Below are the code and all the weights of a small trained network. Each question names an input and a target symbol and asks about switching units off, where a switched-off unit gives its printed mean instead of its output.

import numpy as np


def w(rows, s, z=0):
    codes = np.array(rows[::2]) - 128.0
    scale = np.full(codes.shape[1], s)
    scale[-1] = z or s
    return codes * scale


def norm(h):
    return h / np.sqrt((h * h).mean(-1, keepdims=True) + 1e-5)


def f(y):
    return np.maximum(y, 0)


def softmax(a):
    e = np.exp(a - a.max(-1, keepdims=True))
    return e / e.sum(-1, keepdims=True)


def log_softmax(a):
    a = a - a.max(-1, keepdims=True)
    return a - np.log(np.exp(a).sum(-1, keepdims=True))


def net(x, mask):
    ids = ['ΘΞΨβεηλπστω'.index(c) for c in x.split()]
    T = len(ids)
    res = E[ids] + P[:T]
    u = 0
    for l in range(3):
        r = norm(res)
        for j in range(3):
            rows = slice(2 * j, 2 * j + 2)
            q, k, v = (r @ M[l][rows].T for M in (Q, K, V))
            z = softmax(np.where(np.tri(T) > 0, q @ k.T / 2**0.5, -1e9)) @ v
            o = O[l][rows]
            res = res + np.where(mask[u + j], z, o[:, -1]) @ o[:, :-1]
        u += 3
        y = f(norm(res) @ A[l][:, :-1].T + A[l][:, -1])
        res = res + np.where(mask[u : u + 4], y, B[l][:, -1]) @ B[l][:, :-1]
        u += 4
    return log_softmax(norm(res)[-1] @ U[:, :-1].T + U[:, -1])


Q, K, V, O, A, B = {}, {}, {}, {}, {}, {}
E = w([
[47,102,22],'Θ',
[202,86,118],'Ξ',
[128,153,202],'Ψ',
[2,77,11],'β',
[74,124,54],'ε',
[102,114,73],'η',
[223,113,178],'λ',
[106,158,206],'π',
[151,98,105],'σ',
[67,63,168],'τ',
[191,203,53],'ω',
],0.011)
P = w([
[113,111,110],'0',
[60,156,119],'1',
[254,133,87],'2',
[111,95,105],'3',
[71,157,174],'4',
[103,102,94],'5',
[118,167,164],'6',
[102,103,90],'7',
[108,92,198],'8',
[89,113,87],'9',
[102,79,181],'10',
],0.0077)
Q[0] = w([
[90,57,122],'0.h0',
[102,165,95],'0.h0',
[143,253,149],'0.h1',
[117,159,115],'0.h1',
[84,65,183],'0.h2',
[153,100,112],'0.h2',
],0.021)
K[0] = w([
[81,62,99],'0.h0',
[91,186,99],'0.h0',
[71,119,251],'0.h1',
[82,138,145],'0.h1',
[118,49,166],'0.h2',
[191,145,114],'0.h2',
],0.022)
V[0] = w([
[48,2,212],'0.h0',
[136,62,67],'0.h0',
[140,156,116],'0.h1',
[174,132,51],'0.h1',
[116,201,63],'0.h2',
[205,210,67],'0.h2',
],0.0081)
O[0] = w([
[2,206,111,42],'0.h0',
[131,207,96,251],'0.h0',
[129,133,138,156],'0.h1',
[90,234,122,244],'0.h1',
[212,14,134,224],'0.h2',
[253,72,120,236],'0.h2',
],0.0075,0.0028)
A[0] = w([
[132,85,2,254],'0.n0',
[118,229,182,29],'0.n1',
[42,98,100,114],'0.n2',
[42,115,151,52],'0.n3',
],0.0089,0.00095)
B[0] = w([
[185,123,10,255],'0.n0',
[209,112,174,181],'0.n1',
[146,140,45,217],'0.n2',
[160,30,140,202],'0.n3',
],0.011,0.005)
Q[1] = w([
[37,192,194],'1.h0',
[223,140,67],'1.h0',
[146,159,185],'1.h1',
[77,29,14],'1.h1',
[254,147,136],'1.h2',
[208,129,98],'1.h2',
],0.0093)
K[1] = w([
[75,210,126],'1.h0',
[172,129,132],'1.h0',
[118,108,185],'1.h1',
[148,172,8],'1.h1',
[183,82,169],'1.h2',
[155,161,180],'1.h2',
],0.015)
V[1] = w([
[94,154,155],'1.h0',
[99,249,242],'1.h0',
[75,255,43],'1.h1',
[140,173,113],'1.h1',
[247,111,75],'1.h2',
[252,255,167],'1.h2',
],0.004)
O[1] = w([
[140,125,130,78],'1.h0',
[210,3,110,4],'1.h0',
[92,47,100,182],'1.h1',
[130,112,122,146],'1.h1',
[49,172,112,252],'1.h2',
[94,98,87,161],'1.h2',
],0.005,0.0033)
A[1] = w([
[144,146,165,55],'1.n0',
[73,58,169,10],'1.n1',
[123,128,77,37],'1.n2',
[248,92,70,209],'1.n3',
],0.013,0.0012)
B[1] = w([
[149,186,158,134],'1.n0',
[18,2,88,144],'1.n1',
[107,214,121,165],'1.n2',
[64,191,203,248],'1.n3',
],0.0089,0.012)
Q[2] = w([
[148,185,151],'2.h0',
[89,9,92],'2.h0',
[98,9,157],'2.h1',
[224,2,61],'2.h1',
[186,166,126],'2.h2',
[240,93,113],'2.h2',
],0.0097)
K[2] = w([
[202,147,126],'2.h0',
[56,124,134],'2.h0',
[46,165,175],'2.h1',
[19,196,2],'2.h1',
[172,117,151],'2.h2',
[209,48,115],'2.h2',
],0.011)
V[2] = w([
[198,187,130],'2.h0',
[64,214,87],'2.h0',
[63,214,204],'2.h1',
[66,194,255],'2.h1',
[139,118,121],'2.h2',
[184,223,128],'2.h2',
],0.0073)
O[2] = w([
[197,97,232,227],'2.h0',
[125,253,113,188],'2.h0',
[63,209,37,126],'2.h1',
[38,224,114,88],'2.h1',
[148,124,123,123],'2.h2',
[161,29,211,253],'2.h2',
],0.0053,0.0035)
A[2] = w([
[97,125,129,117],'2.n0',
[133,247,124,142],'2.n1',
[28,179,146,163],'2.n2',
[163,125,39,253],'2.n3',
],0.014,0.00061)
B[2] = w([
[138,114,152,154],'2.n0',
[9,169,158,254],'2.n1',
[253,33,220,245],'2.n2',
[222,106,203,205],'2.n3',
],0.011,0.0074)
U = w([
[162,192,73,126],'Θ',
[117,177,160,2],'Ξ',
[107,85,116,86],'Ψ',
[146,128,42,211],'β',
[139,185,124,61],'ε',
[124,195,143,65],'η',
[141,168,187,13],'λ',
[93,77,118,177],'π',
[87,190,194,169],'σ',
[98,123,168,73],'τ',
[252,113,191,190],'ω',
],0.011,0.0038)

Each question gives the input, a string of symbols that net reads in full, and the target symbol t.
The units are the heads (2 rows each of Q, K, V and O) and the neurons (one row each of A and B). Each row of codes is followed by its name. A weight is (code - 128) times the scale printed after its matrix; where a second scale follows, it is the last column's (O, A, B and U).
mask holds one flag per unit, layer by layer, with each layer's heads first. A switched-off unit (its flag False) gives its mean, the last column of its rows in O or B, instead of its output. The means were averaged over made-up inputs and are rounded, as every weight is.
A unit's drop is (log p(t) with every unit on - log p(t) with that unit switched off) / (log p(t) with every unit on - log p(t) with every unit switched off).
most important unit: the unit with the biggest drop
top k neurons: the k neurons with the biggest drops, biggest first
top k neurons in layer l: the k neurons of layer l with the biggest drops, biggest first
heads that matter: for each layer, one digit per head in row order, 1 if its drop is at least 0.15 and else 0, layers parted by /
drop of u: that unit's drop, to one decimal
input Ψ β π ω ε, target ω: heads that matter => 111 / 000 / 000
input η ω Θ Θ, target Θ: top 2 neurons in layer 2 => (2.n2; 2.n3)
input π σ ε, target σ: most important unit => 1.n3
input σ σ σ ω σ ε λ ω π ω Θ, target ω: top 2 neurons => (2.n2; 1.n3)
input ω λ Θ σ Ξ, target σ: top 2 neurons => (2.n2; 2.n3)
input ω β ω λ ω ω π π Ψ λ, target σ: top 2 neurons => (1.n3; 2.n2)
input Ξ η λ σ λ, target σ: heads that matter => 000 / 010 / 010
input π σ Ψ, target σ: heads that matter => 000 / 000 / 010
input Θ ω σ π, target π: heads that matter => 010 / 000 / 000
input ω ω β λ ω Ψ σ β σ β, target β: top 2 neurons => (1.n3; 0.n0)
input ω β σ τ ω Ψ σ η π Ξ, target σ: top 2 neurons => (1.n3; 2.n1)
input ω σ Θ ω η ω ω σ λ ω Θ, target ω: heads that matter => 101 / 000 / 010
input ω η σ ω ε, target ω: heads that matter => 101 / 000 / 000
input ω ω σ σ Θ Θ σ Θ π ω β, target ω: most important unit => 2.n2
input σ ω Θ π, target π: top 2 neurons => (1.n1; 0.n0)
input η β Ψ σ λ σ, target σ: top 2 neurons in layer 2 => (2.n1; 2.n2)
input β ω ε ω β, target ω: top 3 neurons => (2.n2; 2.n3; 1.n3)
input Θ σ η, target σ: drop of 1.n3 => 0.5
input ω Θ σ β, target β: drop of 0.h0 => 0.1
input ω η Ξ Θ Θ τ ω λ λ σ, target σ: drop of 2.n1 => 0.7
input Θ σ π, target σ: top neuron => (2.n1)
